Here is a tiny trained network, its code and every weight. The questions are about switching its units off for an input and a target symbol, where a switched-off unit gives its printed mean instead of its output.

import numpy as np


def w(rows, s, z=0):
    codes = np.array(rows[::2]) - 128.0
    scale = np.full(codes.shape[1], s)
    scale[-1] = z or s
    return codes * scale


def norm(h):
    return h / np.sqrt((h * h).mean(-1, keepdims=True) + 1e-5)


def f(y):
    return y / 2 * (1 + np.tanh(0.7978845608 * (y + 0.044715 * y**3)))


def softmax(a):
    e = np.exp(a - a.max(-1, keepdims=True))
    return e / e.sum(-1, keepdims=True)


def log_softmax(a):
    a = a - a.max(-1, keepdims=True)
    return a - np.log(np.exp(a).sum(-1, keepdims=True))


def net(x, mask):
    ids = ['αβγεηθλξπστφψω'.index(c) for c in x.split()]
    T = len(ids)
    res = E[ids] + P[:T]
    u = 0
    for l in range(2):
        q, k, v = (norm(res) @ M[l].T for M in (Q, K, V))
        z = softmax(np.where(np.tri(T) > 0, q @ k.T / 3**0.5, -1e9)) @ v
        res = res + np.where(mask[u], z, O[l][:, -1]) @ O[l][:, :-1]
        u += 1
        y = f(norm(res) @ A[l][:, :-1].T + A[l][:, -1])
        res = res + np.where(mask[u : u + 4], y, B[l][:, -1]) @ B[l][:, :-1]
        u += 4
    return log_softmax(norm(res)[-1] @ U[:, :-1].T + U[:, -1])


Q, K, V, O, A, B = {}, {}, {}, {}, {}, {}
E = w([
[141,129,134,200,73,181,69,1],'α',
[142,124,172,99,154,136,47,180],'β',
[148,130,154,97,153,153,42,185],'γ',
[117,89,94,5,53,169,50,30],'ε',
[223,141,183,156,196,131,24,171],'η',
[163,189,146,123,134,118,143,92],'θ',
[141,197,147,101,135,133,142,100],'λ',
[128,180,147,94,156,148,179,97],'ξ',
[181,31,181,94,100,77,148,83],'π',
[40,94,111,184,125,176,153,136],'σ',
[137,173,62,113,108,131,178,116],'τ',
[142,185,79,148,96,81,134,113],'φ',
[91,129,103,85,72,95,139,165],'ψ',
[194,103,145,104,83,167,131,168],'ω',
],0.0098)
P = w([
[228,121,70,78,79,181,36,7],'0',
[190,157,95,79,84,175,98,39],'1',
[172,160,102,98,72,160,129,57],'2',
[150,192,123,109,90,156,145,92],'3',
[146,189,128,130,89,145,163,119],'4',
[137,196,139,144,103,133,169,151],'5',
[131,197,149,161,102,130,182,175],'6',
[127,194,162,187,112,116,197,195],'7',
[118,206,175,196,111,117,212,218],'8',
[99,220,190,211,120,99,234,254],'9',
],0.0041)
Q[0] = w([
[154,233,76,96,44,45,254,126],'L0H0',
[163,42,136,95,122,86,131,188],'L0H0',
[99,247,155,183,176,129,157,217],'L0H0',
],0.0094)
K[0] = w([
[171,123,151,159,56,124,203,219],'L0H0',
[155,70,172,99,196,99,93,87],'L0H0',
[103,206,128,185,174,112,170,255],'L0H0',
],0.0083)
V[0] = w([
[140,133,255,88,89,168,139,167],'L0H0',
[132,140,158,140,183,126,162,86],'L0H0',
[34,108,114,109,194,47,105,95],'L0H0',
],0.0061)
O[0] = w([
[50,99,114,102,132,43,77,18,135],'L0H0',
[154,113,174,223,154,112,210,60,83],'L0H0',
[220,179,92,167,12,172,253,106,2],'L0H0',
],0.0052,0.0044)
A[0] = w([
[66,67,46,143,32,141,137,190,74],'L0N0',
[124,27,132,172,83,166,179,126,116],'L0N1',
[115,145,114,115,177,144,146,191,254],'L0N2',
[160,116,162,253,154,124,60,88,33],'L0N3',
],0.0057,0.0028)
B[0] = w([
[210,206,94,139,252,115,248,76,169],'L0N0',
[161,117,16,184,156,125,65,33,112],'L0N1',
[147,67,218,128,227,142,38,115,254],'L0N2',
[255,169,118,33,15,124,184,147,153],'L0N3',
],0.0047,0.003)
Q[1] = w([
[141,1,106,232,8,215,177,14],'L1H0',
[60,107,46,103,84,27,90,105],'L1H0',
[172,130,21,91,20,236,133,204],'L1H0',
],0.0078)
K[1] = w([
[244,130,92,132,86,248,71,5],'L1H0',
[64,42,201,2,174,193,96,30],'L1H0',
[156,235,87,18,66,250,78,140],'L1H0',
],0.0054)
V[1] = w([
[102,155,201,255,148,171,103,101],'L1H0',
[99,151,190,73,185,108,187,175],'L1H0',
[140,41,158,126,166,202,155,105],'L1H0',
],0.0052)
O[1] = w([
[105,230,137,107,75,225,1,67,31],'L1H0',
[245,12,76,48,118,171,135,65,213],'L1H0',
[181,96,232,151,58,132,78,143,3],'L1H0',
],0.0056,0.0022)
A[1] = w([
[152,189,122,160,185,209,125,157,202],'L1N0',
[249,80,194,104,107,184,64,254,3],'L1N1',
[107,119,118,64,74,117,126,78,104],'L1N2',
[142,170,178,138,42,186,65,132,198],'L1N3',
],0.0079,0.002)
B[1] = w([
[108,109,101,248,99,122,133,137,254],'L1N0',
[216,184,199,151,212,138,69,170,232],'L1N1',
[154,114,95,164,80,169,129,197,168],'L1N2',
[109,120,157,73,150,103,178,174,209],'L1N3',
],0.011,0.0045)
U = w([
[70,196,206,111,78,105,216,198,138],'α',
[114,240,61,79,122,188,105,91,119],'β',
[62,139,71,243,140,137,137,142,240],'γ',
[152,110,61,91,213,96,254,154,150],'ε',
[162,118,156,97,108,235,186,59,206],'η',
[127,136,120,121,119,132,146,143,3],'θ',
[130,139,118,126,112,122,139,132,45],'λ',
[201,209,99,120,91,78,143,52,100],'ξ',
[167,52,173,154,43,41,123,93,128],'π',
[100,169,175,122,142,85,166,48,75],'σ',
[112,121,126,115,133,128,122,153,47],'τ',
[3,98,105,81,181,92,32,174,101],'φ',
[130,86,68,105,51,214,111,233,90],'ψ',
[237,144,179,149,178,132,96,205,183],'ω',
],0.0078,0.0031)

Each question gives the input, a string of symbols that net reads in full, and the target symbol t.
The units are the heads (3 rows each of Q, K, V and O) and the neurons (one row each of A and B). Each row of codes is followed by its name. A weight is (code - 128) times the scale printed after its matrix; where a second scale follows, it is the last column's (O, A, B and U).
mask holds one flag per unit, layer by layer, with each layer's heads first. A switched-off unit (its flag False) gives its mean, the last column of its rows in O or B, instead of its output. The means were averaged over made-up inputs and are rounded, as every weight is.
A unit's drop is (log p(t) with every unit on - log p(t) with that unit switched off) / (log p(t) with every unit on - log p(t) with every unit switched off).
The circuit of an input: a set's keep is (log p(t) with only the set's units on - log p(t) with every unit switched off) / (log p(t) with every unit on - log p(t) with every unit switched off). Starting from all 10 units, units are removed one at a time, each time the one whose removal leaves the highest keep (on an exact tie, the one counted first), for as long as the keep stays at least 0.8.
circuit, biggest first: the units of the circuit, biggest drop first
most important unit: the unit with the biggest drop
top k neurons: the k neurons with the biggest drops, biggest first
k most important neurons of layer l: the k neurons of layer l with the biggest drops, biggest first
drop when u is switched off: that unit's drop, to one decimal
input φ τ ψ β σ θ, target α: circuit, biggest first => (L1H0 L1N3 L0N1 L1N1)
input ψ τ φ ω α θ, target φ: circuit, biggest first => (L0H0)
input γ φ φ θ, target γ: circuit, biggest first => (L1H0 L1N0 L0H0)
input ψ τ ψ π ψ λ τ θ θ τ, target ω: circuit, biggest first => (L0N2 L1H0 L0H0)
input π η σ ξ φ τ, target γ: 2 most important neurons of layer 1 => (L1N0 L1N1)
input ε τ α α σ λ, target α: 3 most important neurons of layer 1 => (L1N3 L1N1 L1N0)
input ψ θ π β θ, target σ: circuit, biggest first => (L1N1 L0H0)
input ψ φ β σ θ, target α: top 4 neurons => (L1N3 L0N3 L0N0 L1N1)
input γ β α γ ξ ξ, target η: circuit, biggest first => (L0H0 L1H0 L1N1)
input τ φ σ γ ξ, target α: 2 most important neurons of layer 0 => (L0N1 L0N0)
input φ φ β ξ α ψ λ θ λ, target β: circuit, biggest first => (L0H0 L1H0 L1N1 L0N3)
input α ξ φ, target γ: circuit, biggest first => (L0H0 L1H0 L1N0 L0N3)
input φ σ ξ λ, target α: circuit, biggest first => (L1H0 L1N3 L1N1)
input γ η φ ψ ξ, target ε: circuit, biggest first => (L1H0)
input β φ θ, target γ: circuit, biggest first => (L1H0 L0H0 L1N0)
input ω λ σ τ τ γ φ λ, target γ: circuit, biggest first => (L1N0 L1H0 L0H0)
input φ η η σ α ω φ λ, target φ: top 2 neurons => (L1N1 L0N0)
input ω θ β α ψ ω σ ψ, target φ: top 2 neurons => (L0N3 L1N3)
input λ ξ ψ β ε β φ π, target π: top 2 neurons => (L1N1 L0N2)
input ψ η φ τ β η ε π λ λ, target σ: most important unit => L0H0
input β ε θ, target ξ: 3 most important neurons of layer 1 => (L1N1 L1N3 L1N0)
input ω σ α γ θ η φ ψ π τ, target ε: drop when L0H0 is switched off => 0.1
input φ λ η γ β η φ ψ ε θ, target ε: drop when L1H0 is switched off => 1.2
